Each row is followed by its tier, which names the range that a hidden value of the row falls in. A new part has a new value, new ranges and new names.
In the rows, 100 means zero.
[109  99  86 105  99  86  95 100 101 106  98 101  70  99  96  97 109  94
  96 101  88  98  98 101  97 109  98  99 102 104 102  92 102  95  95 117
  90  72 100  88  95  98  98  99  96  82  99 121 110  97 110 107 120  93
 106 102  93 120  89 104]
Q253
[118  95  99 117 112 145  91  91 108 117  88  79  60 101 100  87  94  76
 108 105  65  88  93 112 103 111 114  89 122  93 100  62  85  88  98 109
  75  60  89  96  96  90 118 100 112 139  99 120 119  85 126  74 127  83
 136 104  87 140  64 115]
Q358
[111  98  93 106  98  63  96 101  87 106 101 105  67 104  90  94 118  99
  93 105  80 107 100 108  92 110  95  96 108 109 108 125 105  94  96 127
  90  49  86  68  89  94  90 100  96  44  98 125 111  98 110 135 134  90
 103 105  96 111  89  96]
Q358
[101 104 104  95  97  60  98  97 137  94  90 106 100  94 113  89  94 102
 106  94  69  87  96  85 100  98  94 112  97  97  88  61  87  91  92  96
  96 122 123  80 110 110  93  99  99 115 102  99 104  98 105  93 102 102
 101  93  96 114  97 109]
Q724
[126  97  88 110 109 151  97  99  96 106  87  54 113  96  98  99  47  80
  94  97  89  96  96 112  99 105 108 101 105  90  91  73  98 110  97 108
  94  95 109 109  89  95 115 104 106 147 101  95 103  89 115  75  98  93
 121  98  94 130  86 112]
Q358
[119  94  88 114 107 157  96 100  62 106  88  60 100 101  83 103  85  85
  88 105 102 108  97 118  92 114 103  95 110  97  98 101 105 108  92 119
  92  71  84 116  81  89 114 106 107 125  99 106 106  93 116  96 115  93
 114 104  94 122  90 102]
Q844
[123  91  87 108 101 131  97  97  94 101  93  83  52  94  98 107  95  83
  94 101  80  90  92 111 100 113  98 103 104  88  95  74  98 101  97 124
  91  92 114 100  93  97 116 102 102 147 100 112 103  93 119  87 100  93
 113 101  93 119  70 117]
Q924
[ 84 103  93  94  89  48  93 102 125 106 103 126  84 101 105  87 123 109
 104  98  86  93  98  80 101 101  91 104  98 113 104 100  93  90  92 102
  96 104 116  66 109 111  83  99  94  74 100 121 104 109 100 122 111 100
  99  99  98  99 103  96]
Q724
[ 82  99  95  87  87  34  95  94 141 101 108 157  41  97 119  87 129 117
 112  98  77  80  91  76 109 104  86 109  94 103 106  87  84  83  98 117
  91 110 127  65 127 112  79  96  93  91 100 135 101 104  98 115 103  98
  99  98  98  97  89 102]
Q724
[105  99  89 102  97  63  96 102 102 101 101 118  82 101  98  93 117 102
  93 100  78 102 100  95  95 109  92 105  98 111 105 110 100  97  95 117
 100  83 101  82  93  99  88 101  93  70  99 124 105  99 101 122 118  94
 100 102  96 113 100  99]
Q253
[121  97  93 114 110 145  98  95  99 113  88  72  88  96 102  97  78  78
 100  99  81  90  94 105 103 107 105 100 105  88  91  59  95  99  99 108
  90 102 109 104  96  95 112 103 108 139 100 103 109  88 117  55 100  95
 119 100  92 137  82 114]
Q358
[130  93  83 116 107 153  98  98  70  91  88  44  92  96  88 108  83  72
  82 102  92 102  95 134  88 115 100 104 106  91  94  77 104 109  97 125
  95  80  89 127  82  92 116 105 107 140 100 106 104  91 116  90 107  90
 111 102  92 123  90 114]
Q844
